Here is a tiny trained network, its code and every weight. The questions are about switching its units off for an input and a target symbol, where a switched-off unit gives its printed mean instead of its output.

import numpy as np


def w(rows, s, z=0):
    codes = np.array(rows[::2]) - 128.0
    scale = np.full(codes.shape[1], s)
    scale[-1] = z or s
    return codes * scale


def norm(h):
    return h / np.sqrt((h * h).mean(-1, keepdims=True) + 1e-5)


def f(y):
    return y / 2 * (1 + np.tanh(0.7978845608 * (y + 0.044715 * y**3)))


def softmax(a):
    e = np.exp(a - a.max(-1, keepdims=True))
    return e / e.sum(-1, keepdims=True)


def log_softmax(a):
    a = a - a.max(-1, keepdims=True)
    return a - np.log(np.exp(a).sum(-1, keepdims=True))


def net(x, mask):
    ids = ['βγδεζηπσφ'.index(c) for c in x.split()]
    T = len(ids)
    res = E[ids] + P[:T]
    u = 0
    for l in range(3):
        q, k, v = (norm(res) @ M[l].T for M in (Q, K, V))
        z = softmax(np.where(np.tri(T) > 0, q @ k.T / 2**0.5, -1e9)) @ v
        res = res + np.where(mask[u], z, O[l][:, -1]) @ O[l][:, :-1]
        u += 1
        y = f(norm(res) @ A[l][:, :-1].T + A[l][:, -1])
        res = res + np.where(mask[u : u + 8], y, B[l][:, -1]) @ B[l][:, :-1]
        u += 8
    return log_softmax(norm(res)[-1] @ U[:, :-1].T + U[:, -1])


Q, K, V, O, A, B = {}, {}, {}, {}, {}, {}
E = w([
[44,204,111,104,196,163,185,51],'β',
[156,3,160,211,135,177,139,140],'γ',
[114,67,196,100,191,127,126,148],'δ',
[199,141,147,42,182,215,195,136],'ε',
[118,185,72,226,137,201,110,83],'ζ',
[71,183,175,154,198,160,183,184],'η',
[135,179,147,136,89,89,75,204],'π',
[193,47,156,122,116,153,214,176],'σ',
[107,102,98,168,182,181,211,104],'φ',
],0.016)
P = w([
[135,134,88,168,155,157,202,184],'0',
[108,126,160,162,184,110,186,142],'1',
[69,102,77,78,131,140,130,128],'2',
[167,101,61,137,135,163,143,183],'3',
[121,135,182,162,178,124,175,115],'4',
[75,97,92,84,116,141,108,130],'5',
[172,98,71,141,119,158,125,178],'6',
[135,141,210,161,170,130,162,103],'7',
[77,93,99,88,106,145,87,129],'8',
[178,100,75,137,104,147,104,172],'9',
[147,146,235,154,154,132,145,88],'10',
[80,93,99,88,105,148,80,136],'11',
[182,98,68,136,116,150,110,177],'12',
[153,148,254,138,149,134,130,64],'13',
],0.017)
Q[0] = w([
[225,143,2,190,132,10,105,112],'0.h0',
[198,118,197,218,180,114,196,76],'0.h0',
],0.0085)
K[0] = w([
[79,108,50,50,220,116,220,246],'0.h0',
[105,141,198,129,158,177,254,53],'0.h0',
],0.0074)
V[0] = w([
[28,32,111,134,207,238,251,137],'0.h0',
[133,187,165,123,73,125,48,105],'0.h0',
],0.0027)
O[0] = w([
[98,183,106,85,189,101,9,124,254],'0.h0',
[27,163,119,145,79,159,61,137,70],'0.h0',
],0.014,0.0044)
A[0] = w([
[77,105,162,99,169,118,115,137,125],'0.n0',
[185,178,25,152,99,123,175,205,78],'0.n1',
[174,161,178,147,120,46,193,111,90],'0.n2',
[130,133,89,216,134,122,123,200,88],'0.n3',
[121,69,144,110,133,133,175,130,144],'0.n4',
[183,164,117,213,82,72,73,172,128],'0.n5',
[140,201,4,106,84,158,124,97,1],'0.n6',
[92,127,177,64,129,129,193,166,110],'0.n7',
],0.011,0.0073)
B[0] = w([
[131,132,76,186,62,74,85,91,234],'0.n0',
[193,198,73,187,112,89,109,183,242],'0.n1',
[91,166,143,104,191,111,106,164,155],'0.n2',
[137,139,128,203,169,99,162,160,196],'0.n3',
[83,161,147,120,144,116,135,96,208],'0.n4',
[110,43,151,207,150,158,160,82,186],'0.n5',
[37,139,161,95,25,246,169,163,154],'0.n6',
[78,76,120,124,120,128,114,87,254],'0.n7',
],0.012,0.0039)
Q[1] = w([
[118,72,4,103,121,122,121,213],'1.h0',
[238,183,119,165,99,71,198,194],'1.h0',
],0.011)
K[1] = w([
[105,42,9,136,131,195,104,214],'1.h0',
[138,172,43,41,114,2,177,179],'1.h0',
],0.0073)
V[1] = w([
[155,113,77,201,121,207,152,64],'1.h0',
[182,1,189,151,103,170,56,158],'1.h0',
],0.0087)
O[1] = w([
[25,100,173,27,83,100,31,167,168],'1.h0',
[79,154,109,63,254,79,173,121,4],'1.h0',
],0.0095,0.0035)
A[1] = w([
[22,134,131,88,118,182,153,171,100],'1.n0',
[157,131,143,80,162,190,181,151,178],'1.n1',
[80,8,164,186,172,170,165,99,142],'1.n2',
[144,74,21,131,77,1,178,238,3],'1.n3',
[93,159,30,146,104,37,92,160,36],'1.n4',
[153,9,57,131,121,149,120,193,110],'1.n5',
[92,211,114,144,190,162,109,140,169],'1.n6',
[131,91,172,132,193,140,121,204,85],'1.n7',
],0.0098,0.0069)
B[1] = w([
[190,39,102,101,39,56,72,105,190],'1.n0',
[185,59,96,122,69,133,90,89,239],'1.n1',
[104,201,145,181,61,77,152,60,234],'1.n2',
[103,149,233,159,37,12,179,2,173],'1.n3',
[143,158,47,101,80,145,131,24,152],'1.n4',
[106,10,11,137,205,188,174,89,202],'1.n5',
[64,121,97,107,149,104,119,186,255],'1.n6',
[187,95,95,61,117,72,245,167,161],'1.n7',
],0.0093,0.0057)
Q[2] = w([
[142,124,32,76,16,132,182,161],'2.h0',
[121,219,254,108,177,210,150,70],'2.h0',
],0.0086)
K[2] = w([
[102,108,2,150,90,68,77,115],'2.h0',
[131,178,245,122,175,113,95,116],'2.h0',
],0.01)
V[2] = w([
[41,185,252,250,220,136,197,226],'2.h0',
[149,74,157,144,18,62,205,202],'2.h0',
],0.0037)
O[2] = w([
[137,48,34,202,116,90,76,59,4],'2.h0',
[90,36,248,142,216,252,124,128,105],'2.h0',
],0.011,0.0034)
A[2] = w([
[143,187,175,181,169,151,168,62,168],'2.n0',
[57,124,73,35,211,69,125,148,67],'2.n1',
[113,125,190,175,107,27,107,136,254],'2.n2',
[165,175,141,177,103,70,110,224,66],'2.n3',
[8,188,129,199,94,112,97,148,72],'2.n4',
[75,139,136,107,148,127,118,36,124],'2.n5',
[156,112,44,132,173,97,165,148,6],'2.n6',
[142,121,151,125,31,115,208,108,70],'2.n7',
],0.011,0.0069)
B[2] = w([
[7,156,90,170,115,125,74,212,207],'2.n0',
[150,156,243,238,193,115,36,191,165],'2.n1',
[202,140,118,35,96,212,112,118,254],'2.n2',
[72,196,238,66,147,138,135,54,159],'2.n3',
[152,84,180,76,153,90,190,139,208],'2.n4',
[148,92,146,177,144,115,209,149,188],'2.n5',
[73,87,187,24,77,93,93,104,150],'2.n6',
[162,107,198,68,158,69,121,51,158],'2.n7',
],0.011,0.0087)
U = w([
[82,224,159,89,124,147,182,139,82],'β',
[141,112,174,152,199,96,95,156,161],'γ',
[182,150,110,231,57,115,110,100,253],'δ',
[210,152,73,92,160,199,113,123,125],'ε',
[114,117,167,130,11,181,33,151,28],'ζ',
[87,166,25,128,103,41,157,139,154],'η',
[188,81,185,108,81,98,203,84,35],'π',
[90,63,90,152,188,135,198,106,195],'σ',
[45,147,99,184,151,232,141,155,173],'φ',
],0.012,0.0031)

Each question gives the input, a string of symbols that net reads in full, and the target symbol t.
The units are the heads (2 rows each of Q, K, V and O) and the neurons (one row each of A and B). Each row of codes is followed by its name. A weight is (code - 128) times the scale printed after its matrix; where a second scale follows, it is the last column's (O, A, B and U).
mask holds one flag per unit, layer by layer, with each layer's heads first. A switched-off unit (its flag False) gives its mean, the last column of its rows in O or B, instead of its output. The means were averaged over made-up inputs and are rounded, as every weight is.
A unit's drop is (log p(t) with every unit on - log p(t) with that unit switched off) / (log p(t) with every unit on - log p(t) with every unit switched off).
The circuit of an input: a set's keep is (log p(t) with only the set's units on - log p(t) with every unit switched off) / (log p(t) with every unit on - log p(t) with every unit switched off). Starting from the 12 units with the biggest drops (on a tie, the unit counted first), units are removed one at a time, each time the one whose removal leaves the highest keep (on an exact tie, the one counted first), for as long as the keep stays at least 0.8.
circuit, biggest first: the units of the circuit, biggest drop first
most important unit: the unit with the biggest drop
k most important neurons: the k neurons with the biggest drops, biggest first
k most important neurons of layer l: the k neurons of layer l with the biggest drops, biggest first
input ε β β γ σ β ε η, target φ: 3 most important neurons	(2.n0; 0.n4; 0.n0)
input γ σ η ζ ε η ζ η φ δ ε, target δ: most important unit	1.h0
input σ δ γ η π, target η: 3 most important neurons of layer 0	(0.n1; 0.n5; 0.n2)
input η ε π σ ε φ ε σ ζ ζ ζ π ε η, target π: 2 most important neurons	(2.n4; 0.n1)
input β ε ζ φ, target η: circuit, biggest first	(0.n1; 2.n6)
input ε σ ε β ε γ φ, target η: 4 most important neurons	(1.n5; 0.n1; 2.n2; 1.n3)
input γ ζ π ζ η ε ε ε σ ζ ε, target β: 2 most important neurons	(0.n7; 1.n0)
input σ δ ε ε η, target η: 2 most important neurons of layer 1	(1.n0; 1.n1)
input ε δ ζ ε ε π ζ σ ζ β γ ζ δ ε, target γ: 3 most important neurons	(0.n1; 0.n7; 2.n1)
input σ π η ε ζ, target σ: 4 most important neurons	(1.n6; 2.n4; 0.n1; 0.n2)
input ζ ζ σ γ η ζ γ δ ε ε ε, target η: 3 most important neurons	(1.n0; 2.n2; 2.n0)
input δ η δ η η η σ γ ε η ε, target γ: 3 most important neurons	(0.n7; 0.n1; 0.n2)
input ε ζ ε ε π ε δ σ π σ η σ ζ, target φ: 2 most important neurons	(0.n1; 0.n5)
input β δ γ ε ε ε σ σ β σ η, target φ: most important unit	2.n0
input π β σ ε ε η ε η ε δ η ζ π γ, target δ: 2 most important neurons	(1.n2; 1.n1)
input γ ε γ ε ε ε ε β ε ζ η σ η ε, target δ: 2 most important neurons of layer 1	(1.n1; 1.n0)
input π η ζ ε β π η ε, target ζ: circuit, biggest first	(1.h0; 2.n0)
input ε ε σ π ε ε γ π, target β: 2 most important neurons of layer 1	(1.n2; 1.n5)
input ε ε γ, target γ: circuit, biggest first	(2.n1; 1.h0)
input σ ζ η ε γ η, target γ: most important unit	2.n1
input ε ε φ ε π, target β: 3 most important neurons	(2.n2; 1.n2; 2.n0)
input η β η β σ, target ζ: 2 most important neurons of layer 2	(2.n0; 2.n2)
input η δ ζ ε π ζ ε η, target σ: 2 most important neurons of layer 1	(1.n6; 1.n0)
input η ε η σ φ ε γ π, target ε: 3 most important neurons	(2.n2; 0.n7; 1.n1)
input γ σ η δ ε σ η ε ε η ε ζ π ε, target β: 2 most important neurons	(1.n1; 2.n0)
input σ π ζ ε η ζ φ η ε η η β, target ζ: 2 most important neurons of layer 1	(1.n0; 1.n2)
